Below is a small trained network, with its code and all its weights. Each question gives an input and a class and asks what happens when units are switched off, that is, made to give their printed mean instead of their output.

import numpy as np


def w(rows, s, z=0):
    codes = np.array(rows[::2]) - 128.0
    scale = np.full(codes.shape[1], s)
    scale[-1] = z or s
    return codes * scale


def norm(h):
    return h / np.sqrt((h * h).mean(-1, keepdims=True) + 1e-5)


def f(y):
    return y / 2 * (1 + np.tanh(0.7978845608 * (y + 0.044715 * y**3)))


def log_softmax(a):
    a = a - a.max(-1, keepdims=True)
    return a - np.log(np.exp(a).sum(-1, keepdims=True))


def net(x, mask):
    res = np.array(x, float).reshape(1, 4) / 4 @ E
    u = 0
    for l in range(2):
        y = f(norm(res) @ A[l][:, :-1].T + A[l][:, -1])
        res = res + np.where(mask[u : u + 5], y, B[l][:, -1]) @ B[l][:, :-1]
        u += 5
    return log_softmax(norm(res)[-1] @ U[:, :-1].T + U[:, -1])


A, B = {}, {}
E = w([
[176,173,104,59,148],'x0',
[194,157,125,171,14],'x1',
[128,211,42,255,208],'x2',
[89,55,11,109,94],'x3',
],0.0073)
A[0] = w([
[139,198,220,157,113,35],'0.n1',
[31,68,188,244,81,48],'0.n2',
[202,171,139,147,33,4],'0.n3',
[210,184,72,56,133,31],'0.n4',
[205,146,82,155,47,52],'0.n5',
],0.011,0.0032)
B[0] = w([
[132,17,117,144,126,248],'0.n1',
[229,195,84,53,123,254],'0.n2',
[85,134,142,81,184,236],'0.n3',
[250,166,110,110,75,190],'0.n4',
[56,127,97,115,172,250],'0.n5',
],0.02,0.0035)
A[1] = w([
[77,132,181,63,15,136],'1.n1',
[163,76,54,199,100,237],'1.n2',
[101,213,111,251,67,3],'1.n3',
[112,123,188,125,12,65],'1.n4',
[82,116,34,128,28,56],'1.n5',
],0.013,0.0034)
B[1] = w([
[110,192,71,209,130,252],'1.n1',
[96,111,162,135,66,248],'1.n2',
[107,195,91,207,121,157],'1.n3',
[102,116,136,187,137,156],'1.n4',
[181,65,252,122,175,200],'1.n5',
],0.019,0.0039)
U = w([
[200,178,84,97,63,192],'0',
[56,172,92,237,108,213],'1',
[9,132,97,68,213,130],'2',
[120,56,182,140,118,148],'3',
[78,137,93,113,90,3],'4',
],0.014,0.0041)

Each question gives the input, the list of numbers given to net, and the class t.
The units are the neurons (one row each of A and B). Each row of codes is followed by its name. A weight is (code - 128) times the scale printed after its matrix; where a second scale follows, it is the last column's (A, B and U).
mask holds one flag per neuron, layer by layer. A switched-off neuron (its flag False) gives its mean, the last column of its row in B, instead of its output. The means were averaged over made-up inputs and are rounded, as every weight is.
A unit's drop is (log p(t) with every unit on - log p(t) with that unit switched off) / (log p(t) with every unit on - log p(t) with every unit switched off).
The circuit of an input: a set's keep is (log p(t) with only the set's units on - log p(t) with every unit switched off) / (log p(t) with every unit on - log p(t) with every unit switched off). Starting from all 10 units, units are removed one at a time, each time the one whose removal leaves the highest keep (on an exact tie, the one counted first), for as long as the keep stays at least 0.8.
circuit, biggest first: the units of the circuit, biggest drop first
most important unit: the unit with the biggest drop
k most important neurons of layer l: the k neurons of layer l with the biggest drops, biggest first
drop of u: that unit's drop, to one decimal
input [-3,7,-5,-1], class 2: most important unit	0.n3
input [3,8,6,4], class 2: 2 most important neurons of layer 0	0.n5, 0.n3
input [7,-6,6,-6], class 0: circuit, biggest first	0.n5, 0.n4
input [7,-3,-8,-3], class 1: circuit, biggest first	1.n1, 0.n2, 0.n3
input [-6,-1,-8,-8], class 1: 2 most important neurons of layer 1	1.n1, 1.n4
input [3,1,-4,-3], class 1: circuit, biggest first	0.n2, 1.n1
input [4,-2,-7,3], class 1: circuit, biggest first	1.n1, 0.n2
input [-4,-4,2,-5], class 3: 4 most important neurons of layer 0	0.n1, 0.n4, 0.n3, 0.n5
input [2,4,-5,5], class 1: 3 most important neurons of layer 0	0.n2, 0.n1, 0.n3
input [-8,-5,8,-1], class 0: 2 most important neurons of layer 0	0.n2, 0.n5
input [6,4,6,-8], class 3: 2 most important neurons of layer 0	0.n1, 0.n2
input [-2,-6,5,-8], class 3: 2 most important neurons of layer 1	1.n1, 1.n3
input [3,-7,-7,-4], class 1: 3 most important neurons of layer 0	0.n3, 0.n2, 0.n5
input [6,-4,5,-3], class 0: most important unit	0.n4
input [4,7,3,6], class 2: 3 most important neurons of layer 0	0.n5, 0.n3, 0.n1
input [-6,0,-5,6], class 0: 2 most important neurons of layer 0	0.n2, 0.n1
input [1,8,4,-7], class 2: circuit, biggest first	0.n3, 0.n5
input [-7,1,6,-7], class 0: 2 most important neurons of layer 0	0.n2, 0.n5
input [5,-2,5,3], class 0: 2 most important neurons of layer 1	1.n1, 1.n4
input [-3,2,-6,4], class 1: circuit, biggest first	1.n1
input [5,-1,-4,6], class 3: drop of 1.n4	0.1
input [-1,1,3,4], class 3: drop of 1.n5	0.9
input [-3,8,-4,0], class 2: drop of 0.n5	0.1
